Below is a small trained network, with its code and all its weights. Each question gives an input and a class and asks what happens when units are switched off, that is, made to give their printed mean instead of their output.

import numpy as np


def w(rows, s, z=0):
    codes = np.array(rows[::2]) - 128.0
    scale = np.full(codes.shape[1], s)
    scale[-1] = z or s
    return codes * scale


def norm(h):
    return h / np.sqrt((h * h).mean(-1, keepdims=True) + 1e-5)


def f(y):
    return np.maximum(y, 0)


def log_softmax(a):
    a = a - a.max(-1, keepdims=True)
    return a - np.log(np.exp(a).sum(-1, keepdims=True))


def net(x, mask):
    res = np.array(x, float).reshape(1, 8) / 4 @ E
    u = 0
    for l in range(2):
        y = f(norm(res) @ A[l][:, :-1].T + A[l][:, -1])
        res = res + np.where(mask[u : u + 13], y, B[l][:, -1]) @ B[l][:, :-1]
        u += 13
    return log_softmax(norm(res)[-1] @ U[:, :-1].T + U[:, -1])


A, B = {}, {}
E = w([
[104,40,52,179],'x0',
[132,133,140,124],'x1',
[154,123,144,127],'x2',
[102,81,254,230],'x3',
[195,194,76,227],'x4',
[141,117,136,133],'x5',
[115,139,120,128],'x6',
[159,116,140,125],'x7',
],0.0027)
A[0] = w([
[115,77,120,68,44],'0.n0',
[180,43,167,252,166],'0.n1',
[240,124,85,176,96],'0.n2',
[192,165,84,173,65],'0.n3',
[98,74,129,136,55],'0.n4',
[168,164,100,181,1],'0.n5',
[91,224,142,124,85],'0.n6',
[38,218,161,85,229],'0.n7',
[64,175,170,92,71],'0.n8',
[183,26,136,132,178],'0.n9',
[174,91,140,114,101],'0.n10',
[197,197,54,76,71],'0.n11',
[105,191,167,47,154],'0.n12',
],0.0045,0.0033)
B[0] = w([
[66,110,154,161,146],'0.n0',
[82,172,93,76,253],'0.n1',
[31,182,182,114,188],'0.n2',
[88,191,143,130,167],'0.n3',
[170,186,87,138,139],'0.n4',
[38,233,201,235,135],'0.n5',
[208,116,172,196,150],'0.n6',
[253,54,109,150,240],'0.n7',
[160,41,175,147,153],'0.n8',
[100,194,68,125,205],'0.n9',
[149,138,97,154,135],'0.n10',
[137,92,41,42,193],'0.n11',
[178,62,137,143,201],'0.n12',
],0.0043,0.0033)
A[1] = w([
[132,174,82,210,170],'1.n0',
[40,142,198,198,3],'1.n1',
[103,88,253,228,11],'1.n2',
[145,10,134,108,224],'1.n3',
[189,203,93,173,64],'1.n4',
[180,182,74,218,15],'1.n5',
[104,92,193,222,26],'1.n6',
[44,94,75,158,156],'1.n7',
[95,41,161,51,239],'1.n8',
[67,126,62,118,188],'1.n9',
[89,159,50,107,49],'1.n10',
[104,164,180,82,239],'1.n11',
[187,171,84,202,40],'1.n12',
],0.0056,0.0015)
B[1] = w([
[83,135,193,89,223],'1.n0',
[173,78,47,56,188],'1.n1',
[173,117,2,41,215],'1.n2',
[123,204,154,212,254],'1.n3',
[86,104,204,181,192],'1.n4',
[63,122,203,152,191],'1.n5',
[157,154,55,10,184],'1.n6',
[231,131,176,143,236],'1.n7',
[15,213,177,188,251],'1.n8',
[176,93,149,165,248],'1.n9',
[175,91,187,87,220],'1.n10',
[183,69,94,218,172],'1.n11',
[57,136,209,157,179],'1.n12',
],0.0053,0.0033)
U = w([
[8,183,254,208,175],'0',
[228,68,19,36,75],'1',
[173,117,181,197,207],'2',
[172,122,182,195,92],'3',
[187,39,193,209,2],'4',
],0.0042,0.0021)

Each question gives the input, the list of numbers given to net, and the class t.
The units are the neurons (one row each of A and B). Each row of codes is followed by its name. A weight is (code - 128) times the scale printed after its matrix; where a second scale follows, it is the last column's (A, B and U).
mask holds one flag per neuron, layer by layer. A switched-off neuron (its flag False) gives its mean, the last column of its row in B, instead of its output. The means were averaged over made-up inputs and are rounded, as every weight is.
A unit's drop is (log p(t) with every unit on - log p(t) with that unit switched off) / (log p(t) with every unit on - log p(t) with every unit switched off).
The circuit of an input: a set's keep is (log p(t) with only the set's units on - log p(t) with every unit switched off) / (log p(t) with every unit on - log p(t) with every unit switched off). Starting from the 12 units with the biggest drops (on a tie, the unit counted first), units are removed one at a time, each time the one whose removal leaves the highest keep (on an exact tie, the one counted first), for as long as the keep stays at least 0.8.
units of the circuit, in order: the units of the circuit, biggest drop first
top k neurons: the k neurons with the biggest drops, biggest first
k most important neurons of layer l: the k neurons of layer l with the biggest drops, biggest first
drop of u: that unit's drop, to one decimal
input [4,-4,5,-4,-6,-8,4,-6], class 0: units of the circuit, in order => (1.n8)
input [-5,-2,2,8,7,-8,-8,-3], class 1: units of the circuit, in order => (1.n2 1.n6)
input [-4,1,-1,6,-3,0,-3,-2], class 1: top 3 neurons => (1.n2 0.n11 1.n6)
input [3,-8,-3,5,2,8,-5,1], class 1: top 3 neurons => (1.n8 1.n1 0.n7)
input [1,-3,0,-7,-7,-7,-2,-3], class 0: top 2 neurons => (1.n8 1.n2)
input [-2,7,-4,5,3,2,5,-4], class 1: top 2 neurons => (1.n2 0.n9)
input [1,0,2,0,4,1,4,4], class 0: 2 most important neurons of layer 0 => (0.n5 0.n3)
input [1,0,2,5,-2,4,3,7], class 1: top 2 neurons => (0.n11 1.n1)
input [-6,-2,-3,8,-4,6,-7,5], class 1: 2 most important neurons of layer 1 => (1.n2 1.n6)
input [5,-7,-4,-6,8,2,5,5], class 0: drop of 1.n11 => 0.1
input [-7,0,-8,8,1,3,-5,8], class 1: drop of 1.n2 => 0.2
input [3,3,-5,7,4,-2,-3,-8], class 1: drop of 1.n1 => 0.1
input [4,-1,4,-3,-5,4,-2,-6], class 0: drop of 1.n8 => 0.8
